Below are the code and all the weights of a small trained network. Each question names an input and a class and asks about switching units off, where a switched-off unit gives its printed mean instead of its output.

import numpy as np


def w(rows, s, z=0):
    codes = np.array(rows[::2]) - 128.0
    scale = np.full(codes.shape[1], s)
    scale[-1] = z or s
    return codes * scale


def f(y):
    return y / 2 * (1 + np.tanh(0.7978845608 * (y + 0.044715 * y**3)))


def log_softmax(a):
    a = a - a.max(-1, keepdims=True)
    return a - np.log(np.exp(a).sum(-1, keepdims=True))


def net(x, mask):
    res = np.array(x, float).reshape(1, 6) / 4 @ E
    y = f(res @ A[0][:, :-1].T + A[0][:, -1])
    res = res + np.where(mask, y, B[0][:, -1]) @ B[0][:, :-1]
    return log_softmax(res[-1] @ U[:, :-1].T + U[:, -1])


A, B = {}, {}
E = w([
[49,213,87],'x0',
[1,113,188],'x1',
[130,129,129],'x2',
[165,189,225],'x3',
[130,128,126],'x4',
[127,127,129],'x5',
],0.0063)
A[0] = w([
[90,40,36,88],'n0',
[86,239,76,99],'n1',
[44,77,183,79],'n2',
[191,161,87,96],'n3',
[39,92,205,100],'n4',
[96,131,170,63],'n5',
[153,122,137,44],'n6',
[117,132,142,228],'n7',
[189,184,67,106],'n8',
[198,175,83,99],'n9',
[168,228,245,82],'n10',
[91,233,73,94],'n11',
[173,17,200,96],'n12',
[47,83,187,92],'n13',
[119,125,143,254],'n14',
[112,91,127,81],'n15',
[165,201,216,100],'n16',
[167,6,181,138],'n17',
[85,30,28,82],'n18',
[124,107,74,56],'n19',
[55,94,178,84],'n20',
[96,255,98,127],'n21',
[131,102,129,48],'n22',
[209,186,71,79],'n23',
],0.0084,0.0063)
B[0] = w([
[94,232,147,164],'n0',
[84,63,198,177],'n1',
[219,133,150,152],'n2',
[190,126,149,151],'n3',
[233,129,125,172],'n4',
[156,146,167,112],'n5',
[131,134,179,100],'n6',
[135,119,52,222],'n7',
[198,118,140,167],'n8',
[200,128,138,161],'n9',
[61,254,123,185],'n10',
[89,74,197,168],'n11',
[64,77,199,171],'n12',
[218,133,140,156],'n13',
[131,115,30,254],'n14',
[132,146,158,109],'n15',
[89,198,120,166],'n16',
[62,67,166,196],'n17',
[87,252,151,170],'n18',
[132,171,188,110],'n19',
[204,129,153,144],'n20',
[75,74,155,197],'n21',
[119,140,180,99],'n22',
[218,134,144,165],'n23',
],0.026,0.0049)
U = w([
[122,194,87,88],'0',
[254,81,96,74],'1',
[142,70,32,254],'2',
[103,23,151,61],'3',
[155,80,19,170],'4',
],0.0062,0.0043)

Each question gives the input, the list of numbers given to net, and the class t.
The units are the neurons (one row each of A and B). Each row of codes is followed by its name. A weight is (code - 128) times the scale printed after its matrix; where a second scale follows, it is the last column's (A, B and U).
mask holds one flag per neuron, in row order. A switched-off neuron (its flag False) gives its mean, the last column of its row in B, instead of its output. The means were averaged over made-up inputs and are rounded, as every weight is.
A unit's drop is (log p(t) with every unit on - log p(t) with that unit switched off) / (log p(t) with every unit on - log p(t) with every unit switched off).
The circuit of an input: a set's keep is (log p(t) with only the set's units on - log p(t) with every unit switched off) / (log p(t) with every unit on - log p(t) with every unit switched off). Starting from the 12 units with the biggest drops (on a tie, the unit counted first), units are removed one at a time, each time the one whose removal leaves the highest keep (on an exact tie, the one counted first), for as long as the keep stays at least 0.8.
units of the circuit, in order: the units of the circuit, biggest drop first
most important unit: the unit with the biggest drop
top k neurons: the k neurons with the biggest drops, biggest first
drop when u is switched off: that unit's drop, to one decimal
input [0,7,2,5,-7,4], class 1: most important unit -> n4
input [2,-5,0,-7,-4,3], class 0: units of the circuit, in order -> n18, n0
input [-2,0,2,7,-2,-2], class 0: top 2 neurons -> n10, n16
input [6,-1,0,4,5,-1], class 3: units of the circuit, in order -> n1, n21
input [-6,-3,-5,5,2,8], class 3: top 2 neurons -> n12, n17
input [6,-1,-4,4,-4,-1], class 3: top 2 neurons -> n1, n21
input [-7,-3,-4,0,2,-8], class 3: units of the circuit, in order -> n12, n17
input [8,-5,-3,5,3,6], class 3: units of the circuit, in order -> n1, n21
input [-7,-8,5,-4,1,1], class 1: top 2 neurons -> n23, n9
input [-5,2,2,8,-5,3], class 0: top 2 neurons -> n10, n16
input [-6,-1,3,0,3,-2], class 3: units of the circuit, in order -> n12, n17
input [3,4,1,-8,6,-5], class 0: top 2 neurons -> n18, n0
input [8,6,-6,3,-5,0], class 3: top 3 neurons -> n1, n21, n11
input [-4,-5,-6,7,-4,-5], class 0: units of the circuit, in order -> n10
input [5,6,0,5,2,-7], class 1: top 2 neurons -> n4, n13
input [-6,-4,4,4,-1,-5], class 3: top 3 neurons -> n12, n17, n4
input [-5,-5,-1,7,-7,-8], class 0: drop when n10 is switched off -> 0.8
input [-8,-4,-4,4,-2,-6], class 3: drop when n12 is switched off -> 0.5
input [5,-6,1,-8,2,-8], class 0: drop when n18 is switched off -> 0.5
input [-4,-7,-2,-6,4,1], class 1: most important unit -> n23
input [6,-8,2,-8,-3,3], class 0: drop when n16 is switched off -> -0.1
